Below is a small trained network, with its code and all its weights. Each question gives an input and a target symbol and asks what happens when units are switched off, that is, made to give their printed mean instead of their output.

import numpy as np


def w(rows, s, z=0):
    codes = np.array(rows[::2]) - 128.0
    scale = np.full(codes.shape[1], s)
    scale[-1] = z or s
    return codes * scale


def f(y):
    return y / 2 * (1 + np.tanh(0.7978845608 * (y + 0.044715 * y**3)))


def softmax(a):
    e = np.exp(a - a.max(-1, keepdims=True))
    return e / e.sum(-1, keepdims=True)


def log_softmax(a):
    a = a - a.max(-1, keepdims=True)
    return a - np.log(np.exp(a).sum(-1, keepdims=True))


def net(x, mask):
    ids = ['γζλξπφψ'.index(c) for c in x.split()]
    T = len(ids)
    res = E[ids] + P[:T]
    u = 0
    for l in range(3):
        q, k, v = (res @ M[l].T for M in (Q, K, V))
        z = softmax(np.where(np.tri(T) > 0, q @ k.T / 2**0.5, -1e9)) @ v
        res = res + np.where(mask[u], z, O[l][:, -1]) @ O[l][:, :-1]
        u += 1
        y = f(res @ A[l][:, :-1].T + A[l][:, -1])
        res = res + np.where(mask[u : u + 8], y, B[l][:, -1]) @ B[l][:, :-1]
        u += 8
    return log_softmax(res[-1] @ U[:, :-1].T + U[:, -1])


Q, K, V, O, A, B = {}, {}, {}, {}, {}, {}
E = w([
[198,71,140,160,54,137],'γ',
[125,70,2,219,132,152],'ζ',
[190,99,186,137,74,68],'λ',
[120,80,220,150,117,169],'ξ',
[69,61,128,19,111,93],'π',
[94,207,172,147,66,157],'φ',
[213,155,127,82,213,162],'ψ',
],0.0065)
P = w([
[107,65,98,245,128,53],'0',
[137,69,128,220,156,45],'1',
[131,78,146,205,148,64],'2',
[141,86,149,182,139,75],'3',
[148,100,149,164,132,93],'4',
[149,112,153,142,132,109],'5',
[154,128,159,122,127,122],'6',
[157,130,164,103,120,143],'7',
[165,147,173,82,135,156],'8',
[167,154,178,60,123,167],'9',
[173,170,178,42,116,193],'10',
[169,173,182,20,119,209],'11',
[181,193,188,1,124,222],'12',
],0.0054)
Q[0] = w([
[117,96,21,59,137,80],'0.h0',
[250,33,237,112,118,147],'0.h0',
],0.028)
K[0] = w([
[111,1,122,142,142,124],'0.h0',
[139,146,185,18,134,217],'0.h0',
],0.028)
V[0] = w([
[145,14,137,117,127,171],'0.h0',
[6,120,158,144,163,137],'0.h0',
],0.016)
O[0] = w([
[138,253,114,162,196,122,88],'0.h0',
[208,187,155,156,35,96,2],'0.h0',
],0.0062,0.0009)
A[0] = w([
[139,175,151,164,142,123,5],'0.n0',
[81,74,175,135,139,128,103],'0.n1',
[170,127,117,89,106,129,69],'0.n2',
[107,152,130,92,112,87,139],'0.n3',
[107,54,108,92,92,117,85],'0.n4',
[37,161,83,145,56,148,29],'0.n5',
[149,118,170,135,4,148,155],'0.n6',
[148,115,162,112,125,133,107],'0.n7',
],0.014,0.0029)
B[0] = w([
[173,140,75,137,93,95,112],'0.n0',
[134,73,86,131,122,63,138],'0.n1',
[85,151,168,133,155,177,124],'0.n2',
[74,91,177,115,118,160,128],'0.n3',
[113,124,69,96,79,105,128],'0.n4',
[171,166,116,106,194,103,127],'0.n5',
[103,137,182,151,246,76,253],'0.n6',
[132,150,164,111,165,101,142],'0.n7',
],0.013,0.0059)
Q[1] = w([
[153,139,253,38,227,86],'1.h0',
[226,85,178,146,209,100],'1.h0',
],0.028)
K[1] = w([
[142,224,251,60,201,168],'1.h0',
[168,172,133,163,174,153],'1.h0',
],0.031)
V[1] = w([
[67,249,1,96,180,67],'1.h0',
[88,117,116,154,130,108],'1.h0',
],0.0046)
O[1] = w([
[252,132,81,72,197,30,185],'1.h0',
[107,124,122,92,138,148,246],'1.h0',
],0.0017,0.0013)
A[1] = w([
[91,166,50,206,65,212,45],'1.n0',
[118,91,93,79,53,124,102],'1.n1',
[75,155,113,128,35,117,114],'1.n2',
[68,179,29,74,23,105,34],'1.n3',
[51,146,106,115,90,150,65],'1.n4',
[122,154,145,111,76,118,93],'1.n5',
[135,176,152,112,5,133,5],'1.n6',
[115,123,14,78,84,121,6],'1.n7',
],0.012,0.0033)
B[1] = w([
[8,182,150,171,154,141,251],'1.n0',
[63,123,154,134,202,116,91],'1.n1',
[43,138,94,119,154,109,87],'1.n2',
[192,159,132,153,105,106,101],'1.n3',
[76,194,96,116,132,92,57],'1.n4',
[138,186,121,92,48,124,38],'1.n5',
[102,191,86,118,201,70,90],'1.n6',
[145,124,210,175,140,141,108],'1.n7',
],0.014,0.0015)
Q[2] = w([
[235,103,162,178,43,185],'2.h0',
[3,243,72,144,76,147],'2.h0',
],0.022)
K[2] = w([
[95,121,149,87,62,100],'2.h0',
[99,136,71,255,65,87],'2.h0',
],0.028)
V[2] = w([
[157,127,129,205,133,85],'2.h0',
[150,47,99,254,74,25],'2.h0',
],0.0064)
O[2] = w([
[96,149,135,114,163,188,250],'2.h0',
[100,142,182,1,142,236,126],'2.h0',
],0.0044,0.0025)
A[2] = w([
[125,105,82,171,122,187,223],'2.n0',
[181,74,106,234,31,23,96],'2.n1',
[204,122,54,103,178,163,152],'2.n2',
[225,176,205,169,48,188,136],'2.n3',
[93,85,139,1,51,153,232],'2.n4',
[173,88,90,117,57,161,114],'2.n5',
[139,108,55,143,89,175,152],'2.n6',
[78,115,123,14,68,164,2],'2.n7',
],0.016,0.0053)
B[2] = w([
[108,133,116,129,109,215,254],'2.n0',
[198,173,227,170,25,178,147],'2.n1',
[231,148,86,85,139,143,202],'2.n2',
[85,102,3,169,109,47,149],'2.n3',
[80,149,131,21,68,98,195],'2.n4',
[162,44,161,117,173,105,131],'2.n5',
[95,143,145,130,176,150,151],'2.n6',
[168,136,126,232,172,124,163],'2.n7',
],0.02,0.0043)
U = w([
[103,80,49,131,99,96,86],'γ',
[69,154,93,146,113,215,117],'ζ',
[148,188,114,182,75,105,52],'λ',
[166,99,197,120,46,149,62],'ξ',
[81,127,113,3,68,113,117],'π',
[110,89,207,167,209,68,253],'φ',
[203,140,75,76,143,151,97],'ψ',
],0.0036,0.0048)

Each question gives the input, a string of symbols that net reads in full, and the target symbol t.
The units are the heads (2 rows each of Q, K, V and O) and the neurons (one row each of A and B). Each row of codes is followed by its name. A weight is (code - 128) times the scale printed after its matrix; where a second scale follows, it is the last column's (O, A, B and U).
mask holds one flag per unit, layer by layer, with each layer's heads first. A switched-off unit (its flag False) gives its mean, the last column of its rows in O or B, instead of its output. The means were averaged over made-up inputs and are rounded, as every weight is.
A unit's drop is (log p(t) with every unit on - log p(t) with that unit switched off) / (log p(t) with every unit on - log p(t) with every unit switched off).
The circuit of an input: a set's keep is (log p(t) with only the set's units on - log p(t) with every unit switched off) / (log p(t) with every unit on - log p(t) with every unit switched off). Starting from the 12 units with the biggest drops (on a tie, the unit counted first), units are removed one at a time, each time the one whose removal leaves the highest keep (on an exact tie, the one counted first), for as long as the keep stays at least 0.8.
units of the circuit, in order: the units of the circuit, biggest drop first
most important unit: the unit with the biggest drop
top k neurons: the k neurons with the biggest drops, biggest first
top k neurons in layer l: the k neurons of layer l with the biggest drops, biggest first
drop when u is switched off: that unit's drop, to one decimal
input φ φ ψ ψ π ψ φ φ φ ζ γ, target φ: units of the circuit, in order => [0.n6 2.n0 0.h0]
input ψ γ ξ, target ξ: units of the circuit, in order => [0.n1 0.n6 2.n1]
input π φ ζ ζ ψ φ ψ, target ψ: units of the circuit, in order => [2.n2 0.n6 1.n0]
input φ ψ ζ ζ λ γ, target π: top 2 neurons in layer 0 => [0.n6 0.n5]
input ψ ζ ζ φ φ λ φ ζ ξ π λ ξ γ, target γ: most important unit => 2.n3
input ζ ξ γ γ ψ ψ φ ξ ψ π ζ, target ζ: top 4 neurons => [1.n0 0.n6 2.n0 0.n7]
input λ ψ ξ λ φ ψ ζ φ ψ ξ, target ξ: top 3 neurons => [2.n1 0.n1 0.n6]
input π ψ λ, target ξ: top 4 neurons => [2.n1 0.n6 0.n1 1.n0]
input γ ψ γ γ ψ π ξ γ, target λ: top 3 neurons => [2.n1 0.n6 2.n3]
input ψ φ φ φ φ γ π ξ ξ π γ, target λ: top 2 neurons => [2.n1 2.n3]
input π λ ξ, target λ: top 3 neurons in layer 0 => [0.n6 0.n0 0.n3]
input ζ ξ π ζ π ζ π ξ, target λ: top 4 neurons => [2.n1 2.n3 0.n6 0.n3]
input φ π ζ φ π ξ λ φ φ φ γ γ, target φ: top 2 neurons => [0.n6 2.n0]
input π φ ζ λ ζ γ ζ ζ ξ φ, target φ: most important unit => 0.n6
input λ γ ζ ξ γ φ φ λ λ λ, target π: top 2 neurons in layer 0 => [0.n6 0.n4]
input φ φ ζ ξ ξ γ, target γ: top 2 neurons in layer 0 => [0.n6 0.n1]
input ψ π λ φ ξ ψ γ, target ξ: top 4 neurons => [2.n1 1.n0 0.n6 0.n1]
input ξ π ξ π φ φ ζ π λ ζ λ ξ, target γ: drop when 1.n0 is switched off => 0.0
input γ γ ξ λ φ φ λ π, target π: drop when 0.n6 is switched off => 1.5
input ψ ψ ξ λ φ ζ φ φ ζ λ γ, target π: most important unit => 0.h0
input φ ψ ψ ζ, target ζ: drop when 2.n0 is switched off => 0.4
input ζ φ ζ ξ φ γ φ ξ φ π π, target π: drop when 2.n4 is switched off => 4.7
